[[-12 -36]
 [-16 -30]
 [-15 -28]
 [-16 -32]
 [-12 -24]]
->
[-36 -16]

[[38 -7 22]
 [26  1 19]]
->
[22  1]

[[-25 -26  17  16 -20]
 [ 14  19  34 -23  22]
 [ 11   9  -8  13 -12]
 [ -4  -2 -25 -15  18]
 [-15 -19 -13  27 -27]]
->
[-20 -23  -8  -2 -15]

[[ 29  19]
 [-41 -16]]
->
[ 19 -41]

[[-40  44]
 [-31  30]
 [-35  39]]
->
[ 44 -31]

[[-36  -3]
 [-31   3]
 [-19 -11]]
->
[ -3 -31]

[[  4 -13  14  -4]
 [ 29 -14 -43  29]]
->
[ -4 -43]

[[ 5 31 25]
 [-3 39 11]
 [ 0 38  4]
 [ 4 33 16]]
->
[25 39  0]
---
[[-19 -28]
 [ 22  11]
 [-10  40]
 [ 45  20]
 [  0  44]]
->
[[-19 -28]
 [ 22  11]]

[[-34 -22   6  13]
 [ 16 -26 -23  31]]
->
[[-34 -22]
 [ 16 -26]]

[[-30 -42  19 -27   8]
 [-17 -14   6 -10   3]
 [ -8 -12   5  -8   2]
 [-24 -33  15 -24   7]
 [-26 -39  17 -25   7]]
->
[[-30 -42]
 [-17 -14]]

[[  7  -3  -9]
 [ -7   1   6]
 [  3  -1  -3]
 [  7  -3  -7]
 [-36  19  44]]
->
[[ 7 -3]
 [-7  1]]

[[-22  29  29]
 [ 15 -21 -37]
 [ 17 -23 -15]
 [  0 -26  -7]
 [ 17 -26   5]]
->
[[-22  29]
 [ 15 -21]]

[[-22  -1 -11  -7   6]
 [-13   7 -28  22   7]
 [ 25  33   1   2   7]]
->
[[-22  -1]
 [-13   7]]

[[  6  -4 -10]
 [  8  -4 -12]
 [ 25 -10 -39]
 [ 22  -9 -35]]
->
[[ 6 -4]
 [ 8 -4]]

[[16 20 21 44]
 [ 9  3 36 25]]
->
[[16 20]
 [ 9  3]]

[[-42 -38 -39  38  28]
 [-37 -39 -37 -37 -25]
 [ 35 -26  40  39  45]
 [ 35 -34  29 -38  15]]
->
[[-42 -38]
 [-37 -39]]
---
[[  4  24  13 -14  17 -17  11   8   4   7   9 -13]
 [-11  13   3 -23  15   1  13   5   4  18   5  11]
 [-12   8  10   6 -28 -18  40   8   8  10  11   0]
 [-13  11  13   3 -27 -16  37   7   7   7  11   1]
 [  5  23   7 -33  39   6   2  10   3   8   6  -9]
 [-20   0  -1  -8 -14  -1  36   5   6  25   4  20]
 [-20   3   5 -23   9   7  23   6   3  27   2  25]]
->
[[  4  13  17  11   4   9]
 [-11   3  15  13   4   5]
 [-12  10 -28  40   8  11]
 [-13  13 -27  37   7  11]
 [  5   7  39   2   3   6]
 [-20  -1 -14  36   6   4]
 [-20   5   9  23   3   2]]

[[-14 -34  -5  -9]
 [  2  -7 -26 -33]
 [-35  -9 -22   4]]
->
[[-14  -5]
 [  2 -26]
 [-35 -22]]

[[ 16  -2  -3   2   0   4   0  -5  -2  -3  -1]
 [ 16  -2  -3   2   0   4   2  -5  -2  -3  -1]
 [ 16  -2  16   2  -3  34 -21  -9  -5  26  -1]
 [ 16  -2   4   5   0   4 -10   8  -2  -3  -1]
 [ 16  -2  -3   2   0   4   3  -5  -2  -3  -1]
 [ 16  -2  -4   2  -1   1   0  -5  -4  -4  -1]]
->
[[ 16  -3   0   0  -2  -1]
 [ 16  -3   0   2  -2  -1]
 [ 16  16  -3 -21  -5  -1]
 [ 16   4   0 -10  -2  -1]
 [ 16  -3   0   3  -2  -1]
 [ 16  -4  -1   0  -4  -1]]

[[ 4  3  0  4 13  0  4  4 15  3 11]
 [ 0  5  3 12 13  2 21  4  2  3 20]
 [ 0  0  0 28  5  7 15  4 15 35  2]]
->
[[ 4  0 13  4 15 11]
 [ 0  3 13 21  2 20]
 [ 0  0  5 15 15  2]]

[[-20 -20  -3]
 [ 14  14 -27]
 [ 24  24 -26]
 [ 28  28  26]
 [ -9  -9  17]
 [ 36  36  -5]
 [ 27  27  30]
 [ 17  17   3]
 [ 32  32  -8]
 [ 36  36  -1]
 [-23 -23 -14]
 [ 15  15   8]]
->
[[-20  -3]
 [ 14 -27]
 [ 24 -26]
 [ 28  26]
 [ -9  17]
 [ 36  -5]
 [ 27  30]
 [ 17   3]
 [ 32  -8]
 [ 36  -1]
 [-23 -14]
 [ 15   8]]

[[  0   2  -3   0  -1  -1  -1]
 [ -3  -1 -27   0   3   9  -3]
 [  0  -5  -3   0   1  -7  -5]
 [-13   6 -21 -16   8  25   5]
 [  0  -5 -33   4   0   9  -3]]
->
[[  0  -3  -1  -1]
 [ -3 -27   3  -3]
 [  0  -3   1  -5]
 [-13 -21   8   5]
 [  0 -33   0  -3]]

[[ 19 -18  38   5]
 [ 17 -18  39   6]
 [ 31 -14  33  -1]
 [ 30 -15  34   0]
 [ 28 -15  35   1]
 [ 27 -16  36   2]
 [ 16 -19  39   7]
 [ 14 -19  39   7]
 [ 23 -17  37   3]
 [ 25 -16  36   3]
 [ 21 -17  38   4]]
->
[[19 38]
 [17 39]
 [31 33]
 [30 34]
 [28 35]
 [27 36]
 [16 39]
 [14 39]
 [23 37]
 [25 36]
 [21 38]]
